Below is a small trained network, with its code and all its weights. Each question gives an input and a target symbol and asks what happens when units are switched off, that is, made to give their printed mean instead of their output.

import numpy as np


def w(rows, s, z=0):
    codes = np.array(rows[::2]) - 128.0
    scale = np.full(codes.shape[1], s)
    scale[-1] = z or s
    return codes * scale


def f(y):
    return y / 2 * (1 + np.tanh(0.7978845608 * (y + 0.044715 * y**3)))


def softmax(a):
    e = np.exp(a - a.max(-1, keepdims=True))
    return e / e.sum(-1, keepdims=True)


def log_softmax(a):
    a = a - a.max(-1, keepdims=True)
    return a - np.log(np.exp(a).sum(-1, keepdims=True))


def net(x, mask):
    ids = ['Φαβγλμτ'.index(c) for c in x.split()]
    T = len(ids)
    res = E[ids] + P[:T]
    u = 0
    for l in range(2):
        q, k, v = (res @ M[l].T for M in (Q, K, V))
        z = softmax(np.where(np.tri(T) > 0, q @ k.T / 3**0.5, -1e9)) @ v
        res = res + np.where(mask[u], z, O[l][:, -1]) @ O[l][:, :-1]
        u += 1
        y = f(res @ A[l][:, :-1].T + A[l][:, -1])
        res = res + np.where(mask[u : u + 8], y, B[l][:, -1]) @ B[l][:, :-1]
        u += 8
    return log_softmax(res[-1] @ U[:, :-1].T + U[:, -1])


Q, K, V, O, A, B = {}, {}, {}, {}, {}, {}
E = w([
[211,204,181],'Φ',
[137,99,197],'α',
[143,115,90],'β',
[111,148,80],'γ',
[139,128,4],'λ',
[141,113,128],'μ',
[36,104,133],'τ',
],0.021)
P = w([
[29,179,152],'0',
[48,204,143],'1',
[214,74,49],'2',
[2,186,131],'3',
[80,229,139],'4',
[237,4,143],'5',
[4,194,146],'6',
],0.0056)
Q[0] = w([
[2,140,133],'L0H1',
[37,104,125],'L0H1',
[128,137,195],'L0H1',
],0.0086)
K[0] = w([
[2,195,172],'L0H1',
[48,55,123],'L0H1',
[109,213,102],'L0H1',
],0.0066)
V[0] = w([
[92,202,114],'L0H1',
[179,181,50],'L0H1',
[147,255,104],'L0H1',
],0.0086)
O[0] = w([
[195,45,253,252],'L0H1',
[54,164,98,40],'L0H1',
[197,157,120,181],'L0H1',
],0.0038,0.0025)
A[0] = w([
[207,97,136,55],'L0N1',
[183,134,109,68],'L0N2',
[131,178,113,255],'L0N3',
[181,122,163,30],'L0N4',
[187,197,107,59],'L0N5',
[51,4,107,121],'L0N6',
[10,144,139,141],'L0N7',
[95,104,191,31],'L0N8',
],0.012,0.0063)
B[0] = w([
[80,161,104,139],'L0N1',
[97,104,117,136],'L0N2',
[110,63,106,231],'L0N3',
[103,135,28,139],'L0N4',
[126,87,166,178],'L0N5',
[118,254,196,253],'L0N6',
[54,189,141,252],'L0N7',
[96,110,100,154],'L0N8',
],0.0096,0.0067)
Q[1] = w([
[46,1,136],'L1H1',
[56,236,5],'L1H1',
[8,149,54],'L1H1',
],0.005)
K[1] = w([
[92,175,34],'L1H1',
[79,46,47],'L1H1',
[2,187,103],'L1H1',
],0.0062)
V[1] = w([
[76,230,90],'L1H1',
[243,253,161],'L1H1',
[85,56,107],'L1H1',
],0.0048)
O[1] = w([
[115,43,133,254],'L1H1',
[210,254,156,137],'L1H1',
[77,120,107,97],'L1H1',
],0.0044,0.0068)
A[1] = w([
[152,188,163,255],'L1N1',
[156,84,57,90],'L1N2',
[84,187,86,132],'L1N3',
[173,105,123,84],'L1N4',
[186,79,110,95],'L1N5',
[160,66,165,45],'L1N6',
[226,89,73,40],'L1N7',
[208,5,175,94],'L1N8',
],0.014,0.0055)
B[1] = w([
[205,58,130,254],'L1N1',
[229,190,154,160],'L1N2',
[163,140,56,228],'L1N3',
[107,197,118,131],'L1N4',
[45,201,182,142],'L1N5',
[68,252,180,131],'L1N6',
[44,131,255,151],'L1N7',
[112,248,65,163],'L1N8',
],0.009,0.011)
U = w([
[200,160,154,105],'Φ',
[80,85,255,65],'α',
[115,75,96,122],'β',
[63,92,73,147],'γ',
[169,165,38,2],'λ',
[97,50,135,148],'μ',
[89,245,126,104],'τ',
],0.011,0.0072)

Each question gives the input, a string of symbols that net reads in full, and the target symbol t.
The units are the heads (3 rows each of Q, K, V and O) and the neurons (one row each of A and B). Each row of codes is followed by its name. A weight is (code - 128) times the scale printed after its matrix; where a second scale follows, it is the last column's (O, A, B and U).
mask holds one flag per unit, layer by layer, with each layer's heads first. A switched-off unit (its flag False) gives its mean, the last column of its rows in O or B, instead of its output. The means were averaged over made-up inputs and are rounded, as every weight is.
A unit's drop is (log p(t) with every unit on - log p(t) with that unit switched off) / (log p(t) with every unit on - log p(t) with every unit switched off).
The circuit of an input: a set's keep is (log p(t) with only the set's units on - log p(t) with every unit switched off) / (log p(t) with every unit on - log p(t) with every unit switched off). Starting from the 12 units with the biggest drops (on a tie, the unit counted first), units are removed one at a time, each time the one whose removal leaves the highest keep (on an exact tie, the one counted first), for as long as the keep stays at least 0.8.
units of the circuit, in order: the units of the circuit, biggest drop first
k most important neurons: the k neurons with the biggest drops, biggest first
k most important neurons of layer l: the k neurons of layer l with the biggest drops, biggest first
drop when u is switched off: that unit's drop, to one decimal
input τ τ γ, target τ: 3 most important neurons : L0N7, L0N6, L1N8
input Φ μ τ, target τ: units of the circuit, in order : L0N6
input γ α μ, target τ: 3 most important neurons : L0N7, L0N6, L1N1
input τ β τ τ λ, target τ: 3 most important neurons of layer 0 : L0N7, L0N6, L0N3
input α τ λ τ τ Φ, target τ: units of the circuit, in order : L0N6, L0N7, L1N8, L1N5
input λ τ Φ, target τ: 2 most important neurons of layer 0 : L0N6, L0N3
input τ τ μ, target τ: 2 most important neurons of layer 1 : L1N8, L1N1
input β τ α μ, target μ: units of the circuit, in order : L1N8, L0N6
input Φ Φ α, target τ: units of the circuit, in order : L0N7, L1N8
input α γ λ τ α, target τ: units of the circuit, in order : L0N6, L0N7, L1N8, L1N6
input γ μ β, target τ: units of the circuit, in order : L0N7, L1N1, L1N5, L1N8
input β τ Φ Φ α τ, target Φ: 4 most important neurons : L0N6, L1N1, L0N3, L1N3
input τ Φ λ β β λ, target Φ: 4 most important neurons : L1N2, L0N7, L1N8, L1N6
input γ τ τ τ β, target τ: 2 most important neurons of layer 0 : L0N6, L0N7
input τ α Φ α Φ γ, target τ: 2 most important neurons : L0N6, L0N7
input α μ τ τ, target τ: 3 most important neurons : L0N6, L1N3, L0N7
input Φ Φ λ, target τ: drop when L1N5 is switched off : 0.4
input γ τ λ Φ α τ γ, target γ: drop when L0N1 is switched off : 0.0
input τ α τ, target Φ: drop when L0N7 is switched off : -0.1
input Φ τ Φ α λ Φ μ, target μ: drop when L0N5 is switched off : 0.2
